Below are the code and all the weights of a small trained network. Each question names an input and a class and asks about switching units off, where a switched-off unit gives its printed mean instead of its output.

import numpy as np


def w(rows, s, z=0):
    codes = np.array(rows[::2]) - 128.0
    scale = np.full(codes.shape[1], s)
    scale[-1] = z or s
    return codes * scale


def norm(h):
    return h / np.sqrt((h * h).mean(-1, keepdims=True) + 1e-5)


def f(y):
    return y / 2 * (1 + np.tanh(0.7978845608 * (y + 0.044715 * y**3)))


def log_softmax(a):
    a = a - a.max(-1, keepdims=True)
    return a - np.log(np.exp(a).sum(-1, keepdims=True))


def net(x, mask):
    res = np.array(x, float).reshape(1, 8) / 4 @ E
    u = 0
    for l in range(4):
        y = f(norm(res) @ A[l][:, :-1].T + A[l][:, -1])
        res = res + np.where(mask[u : u + 6], y, B[l][:, -1]) @ B[l][:, :-1]
        u += 6
    return log_softmax(norm(res)[-1] @ U[:, :-1].T + U[:, -1])


A, B = {}, {}
E = w([
[136,156,133,142,191],'x0',
[46,74,80,99,40],'x1',
[85,196,176,94,110],'x2',
[44,36,89,117,148],'x3',
[188,99,32,105,98],'x4',
[168,242,124,118,118],'x5',
[93,157,164,253,36],'x6',
[121,115,215,99,68],'x7',
],0.0055)
A[0] = w([
[26,169,187,117,177,169],'L0N0',
[69,122,52,36,255,122],'L0N1',
[132,58,199,199,160,251],'L0N2',
[167,203,192,118,83,72],'L0N3',
[47,134,158,155,139,85],'L0N4',
[203,148,132,158,55,187],'L0N5',
],0.0065,0.0023)
B[0] = w([
[115,152,157,108,115,227],'L0N0',
[132,131,112,165,173,251],'L0N1',
[104,131,139,145,92,237],'L0N2',
[182,134,130,127,144,202],'L0N3',
[126,147,178,131,72,155],'L0N4',
[128,123,64,244,144,210],'L0N5',
],0.011,0.003)
A[1] = w([
[105,211,91,152,146,189],'L1N0',
[170,67,121,184,172,116],'L1N1',
[137,188,193,155,127,150],'L1N2',
[124,153,125,122,179,1],'L1N3',
[251,68,154,127,214,233],'L1N4',
[140,2,115,77,80,108],'L1N5',
],0.0075,0.002)
B[1] = w([
[214,207,198,119,126,210],'L1N0',
[157,204,173,173,76,183],'L1N1',
[152,22,178,113,15,222],'L1N2',
[145,156,93,63,253,123],'L1N3',
[11,124,199,183,56,254],'L1N4',
[78,194,38,55,56,173],'L1N5',
],0.0052,0.0035)
A[2] = w([
[158,243,142,159,152,132],'L2N0',
[166,234,154,253,111,82],'L2N1',
[199,137,92,116,129,1],'L2N2',
[28,140,106,192,93,227],'L2N3',
[96,35,49,167,152,206],'L2N4',
[92,249,152,70,174,106],'L2N5',
],0.0066,0.00055)
B[2] = w([
[161,135,28,107,114,190],'L2N0',
[177,26,25,94,177,253],'L2N1',
[38,141,129,219,166,129],'L2N2',
[70,146,46,150,246,189],'L2N3',
[114,140,166,1,78,166],'L2N4',
[145,51,222,33,208,168],'L2N5',
],0.0065,0.0058)
A[3] = w([
[46,145,55,164,238,168],'L3N0',
[68,138,8,12,158,209],'L3N1',
[219,161,224,104,111,166],'L3N2',
[140,155,71,162,184,209],'L3N3',
[123,171,2,122,67,251],'L3N4',
[164,221,124,7,124,125],'L3N5',
],0.0074,0.0019)
B[3] = w([
[96,61,191,125,140,219],'L3N0',
[107,163,88,67,106,253],'L3N1',
[202,3,189,138,84,190],'L3N2',
[143,117,212,201,98,196],'L3N3',
[122,215,117,65,177,249],'L3N4',
[172,75,141,73,91,176],'L3N5',
],0.0067,0.005)
U = w([
[181,225,53,121,175,99],'0',
[219,148,36,233,75,133],'1',
[171,101,134,31,125,109],'2',
[199,72,177,115,54,114],'3',
[38,214,174,202,83,118],'4',
[66,158,24,6,47,166],'5',
[90,138,182,158,231,3],'6',
[55,76,114,126,139,218],'7',
],0.011,0.0032)

Each question gives the input, the list of numbers given to net, and the class t.
The units are the neurons (one row each of A and B). Each row of codes is followed by its name. A weight is (code - 128) times the scale printed after its matrix; where a second scale follows, it is the last column's (A, B and U).
mask holds one flag per neuron, layer by layer. A switched-off neuron (its flag False) gives its mean, the last column of its row in B, instead of its output. The means were averaged over made-up inputs and are rounded, as every weight is.
A unit's drop is (log p(t) with every unit on - log p(t) with that unit switched off) / (log p(t) with every unit on - log p(t) with every unit switched off).
The circuit of an input: a set's keep is (log p(t) with only the set's units on - log p(t) with every unit switched off) / (log p(t) with every unit on - log p(t) with every unit switched off). Starting from the 12 units with the biggest drops (on a tie, the unit counted first), units are removed one at a time, each time the one whose removal leaves the highest keep (on an exact tie, the one counted first), for as long as the keep stays at least 0.8.
units of the circuit, in order: the units of the circuit, biggest drop first
unit that matters most: the unit with the biggest drop
top k neurons in layer l: the k neurons of layer l with the biggest drops, biggest first
input [-7,7,4,-6,7,5,0,1], class 1: units of the circuit, in order : [L0N5]
input [-2,1,-8,1,3,-5,7,0], class 5: units of the circuit, in order : [L2N4; L1N5; L3N2]
input [-1,-5,-2,-2,3,-3,-8,2], class 6: top 2 neurons in layer 2 : [L2N0; L2N1]
input [-3,1,-2,5,7,5,5,-6], class 0: units of the circuit, in order : [L3N4; L1N2]
input [-3,1,-5,-2,-8,2,-8,-2], class 6: units of the circuit, in order : [L0N1; L1N4]
input [-3,-7,0,-3,-8,7,-8,6], class 3: units of the circuit, in order : [L3N2; L1N2]
input [0,-7,3,8,1,0,-7,0], class 6: units of the circuit, in order : [L0N1; L2N1]
input [5,4,-5,4,1,8,1,-3], class 0: units of the circuit, in order : [L1N0; L3N4]
input [-6,-4,3,-6,1,2,7,1], class 1: units of the circuit, in order : [L0N5; L2N1]
input [8,-4,1,-1,-1,1,-7,3], class 3: units of the circuit, in order : [L2N3; L3N2]
input [-7,2,-6,3,-6,-8,-2,-8], class 5: units of the circuit, in order : [L2N4; L1N5]
input [3,5,-8,7,3,-7,-6,5], class 5: units of the circuit, in order : [L1N5; L3N1]
input [-2,-2,-1,-4,-5,4,-1,-5], class 1: units of the circuit, in order : [L2N0; L3N3]
input [-5,-1,-6,1,8,0,-8,-6], class 5: unit that matters most : L2N4
input [3,-4,-5,-8,-6,-2,5,1], class 1: units of the circuit, in order : [L0N5; L2N1]
input [3,4,2,0,3,5,7,-1], class 0: units of the circuit, in order : [L3N4; L1N4]
input [4,3,3,5,-4,3,-8,5], class 6: top 2 neurons in layer 1 : [L1N5; L1N2]
input [-1,-1,-5,1,2,-1,-2,-1], class 5: top 3 neurons in layer 3 : [L3N1; L3N4; L3N2]
input [3,3,7,-4,-6,4,-8,4], class 3: top 2 neurons in layer 2 : [L2N3; L2N1]
input [0,0,-2,5,-7,-7,6,-2], class 4: top 2 neurons in layer 2 : [L2N1; L2N5]
input [-7,6,8,-1,-2,4,-4,-2], class 2: unit that matters most : L2N5
input [-4,-4,-6,-7,-6,-2,-3,3], class 1: top 3 neurons in layer 2 : [L2N5; L2N4; L2N1]
input [8,5,5,-2,-7,-2,-4,-1], class 3: top 2 neurons in layer 3 : [L3N2; L3N4]
input [3,6,-8,4,-8,-4,-3,4], class 5: top 2 neurons in layer 1 : [L1N5; L1N4]
input [5,-3,0,1,2,-3,-3,6], class 7: top 2 neurons in layer 1 : [L1N4; L1N0]
input [2,4,0,0,-3,-5,-7,7], class 5: top 2 neurons in layer 1 : [L1N5; L1N0]
input [-1,-1,-1,-4,-7,-8,-1,-3], class 4: top neuron in layer 1 : [L1N0]
